Below are the code and all the weights of a small trained network. Each question names an input and a class and asks about switching units off, where a switched-off unit gives its printed mean instead of its output.

import numpy as np


def w(rows, s, z=0):
    codes = np.array(rows[::2]) - 128.0
    scale = np.full(codes.shape[1], s)
    scale[-1] = z or s
    return codes * scale


def norm(h):
    return h / np.sqrt((h * h).mean(-1, keepdims=True) + 1e-5)


def f(y):
    return y / 2 * (1 + np.tanh(0.7978845608 * (y + 0.044715 * y**3)))


def log_softmax(a):
    a = a - a.max(-1, keepdims=True)
    return a - np.log(np.exp(a).sum(-1, keepdims=True))


def net(x, mask):
    res = np.array(x, float).reshape(1, 5) / 4 @ E
    u = 0
    for l in range(2):
        y = f(norm(res) @ A[l][:, :-1].T + A[l][:, -1])
        res = res + np.where(mask[u : u + 7], y, B[l][:, -1]) @ B[l][:, :-1]
        u += 7
    return log_softmax(norm(res)[-1] @ U[:, :-1].T + U[:, -1])


A, B = {}, {}
E = w([
[142,141,176,141,255,78,128,118],'x0',
[143,81,131,210,145,134,122,156],'x1',
[162,160,102,146,133,133,141,150],'x2',
[84,159,143,131,128,73,152,142],'x3',
[123,173,105,180,168,197,108,43],'x4',
],0.0045)
A[0] = w([
[164,107,61,120,69,125,74,155,163],'0.n1',
[91,147,124,213,220,109,148,97,255],'0.n2',
[126,125,115,117,69,159,93,97,151],'0.n3',
[150,92,180,144,50,177,100,239,213],'0.n4',
[123,194,206,187,150,74,118,141,237],'0.n5',
[143,255,72,108,134,174,196,35,102],'0.n6',
[179,129,90,190,116,214,159,195,249],'0.n7',
],0.0043,0.00073)
B[0] = w([
[135,164,20,212,254,83,196,33,176],'0.n1',
[127,104,87,185,101,2,244,48,250],'0.n2',
[71,90,173,117,235,165,151,55,163],'0.n3',
[141,166,191,171,158,112,186,23,225],'0.n4',
[137,125,95,91,88,83,35,67,197],'0.n5',
[172,18,255,102,151,186,181,147,218],'0.n6',
[14,205,20,155,167,42,185,40,221],'0.n7',
],0.0042,0.0026)
A[1] = w([
[202,90,86,156,185,122,164,59,255],'1.n1',
[79,125,172,110,126,218,110,33,99],'1.n2',
[184,66,254,169,52,85,158,126,142],'1.n3',
[75,111,48,166,97,43,157,46,173],'1.n4',
[112,116,202,135,39,88,165,125,198],'1.n5',
[207,200,121,148,104,136,65,135,90],'1.n6',
[120,138,37,210,101,56,177,89,187],'1.n7',
],0.0047,0.0023)
B[1] = w([
[76,120,102,120,31,108,178,163,243],'1.n1',
[134,138,91,107,126,189,135,143,168],'1.n2',
[201,158,107,100,167,127,163,99,170],'1.n3',
[129,69,33,161,163,77,127,94,252],'1.n4',
[152,104,143,139,199,95,150,82,177],'1.n5',
[143,157,207,81,157,120,137,130,108],'1.n6',
[75,81,131,253,196,83,43,82,255],'1.n7',
],0.0063,0.0057)
U = w([
[71,69,57,205,159,103,159,78,202],'0',
[89,115,101,100,111,254,164,116,143],'1',
[125,149,169,74,149,92,102,198,93],'2',
[147,133,137,149,154,164,30,142,35],'3',
[171,108,164,67,167,137,195,133,129],'4',
[122,156,156,160,102,174,118,214,3],'5',
],0.0089,0.0033)

Each question gives the input, the list of numbers given to net, and the class t.
The units are the neurons (one row each of A and B). Each row of codes is followed by its name. A weight is (code - 128) times the scale printed after its matrix; where a second scale follows, it is the last column's (A, B and U).
mask holds one flag per neuron, layer by layer. A switched-off neuron (its flag False) gives its mean, the last column of its row in B, instead of its output. The means were averaged over made-up inputs and are rounded, as every weight is.
A unit's drop is (log p(t) with every unit on - log p(t) with that unit switched off) / (log p(t) with every unit on - log p(t) with every unit switched off).
The circuit of an input: a set's keep is (log p(t) with only the set's units on - log p(t) with every unit switched off) / (log p(t) with every unit on - log p(t) with every unit switched off). Starting from the 12 units with the biggest drops (on a tie, the unit counted first), units are removed one at a time, each time the one whose removal leaves the highest keep (on an exact tie, the one counted first), for as long as the keep stays at least 0.8.
units of the circuit, in order: the units of the circuit, biggest drop first
unit that matters most: the unit with the biggest drop
top k neurons: the k neurons with the biggest drops, biggest first
top k neurons in layer l: the k neurons of layer l with the biggest drops, biggest first
drop when u is switched off: that unit's drop, to one decimal
input [-8,-7,8,-2,2], class 1: units of the circuit, in order => 0.n2; 0.n6; 1.n4
input [8,3,-4,-8,-6], class 4: units of the circuit, in order => 1.n7; 1.n4
input [-7,-4,-1,-4,2], class 1: units of the circuit, in order => 0.n2; 1.n7
input [6,4,4,0,-6], class 4: units of the circuit, in order => 0.n7; 1.n7
input [-3,-6,1,5,-4], class 2: units of the circuit, in order => 0.n2; 0.n7; 1.n4
input [7,-8,3,4,0], class 4: top 2 neurons => 1.n7; 0.n7
input [4,-7,-4,1,3], class 4: top 2 neurons => 1.n7; 0.n6
input [3,-6,-2,4,4], class 4: units of the circuit, in order => 0.n6; 1.n7; 0.n7
input [1,-2,-7,2,-5], class 4: units of the circuit, in order => 1.n7; 0.n7; 1.n3
input [-2,0,-4,6,-7], class 4: unit that matters most => 0.n7
input [7,-8,1,5,6], class 4: top 4 neurons => 0.n6; 1.n7; 0.n7; 0.n1
input [1,-8,8,2,7], class 1: top 2 neurons => 0.n6; 1.n2
input [2,-4,0,2,1], class 4: top 2 neurons => 0.n6; 1.n7
input [-5,-3,1,-6,6], class 1: top 2 neurons in layer 0 => 0.n6; 0.n2
input [2,-3,6,0,-4], class 2: unit that matters most => 0.n2
input [7,-1,4,-5,-4], class 2: top 3 neurons in layer 1 => 1.n4; 1.n7; 1.n5
input [5,-2,-8,4,-8], class 2: top 2 neurons in layer 1 => 1.n4; 1.n7
input [4,-8,-3,-5,-5], class 2: top 3 neurons in layer 0 => 0.n2; 0.n6; 0.n4
input [-5,-1,-1,6,8], class 1: top 2 neurons => 0.n6; 1.n7
input [0,-4,3,3,3], class 4: unit that matters most => 0.n6
input [8,-5,7,-5,1], class 4: top 2 neurons in layer 1 => 1.n7; 1.n4
input [1,-7,-1,3,7], class 1: drop when 1.n2 is switched off => 0.2
input [1,-4,-8,-2,-6], class 4: drop when 0.n7 is switched off => 0.1
input [-6,-6,-8,0,5], class 1: drop when 1.n5 is switched off => 0.0
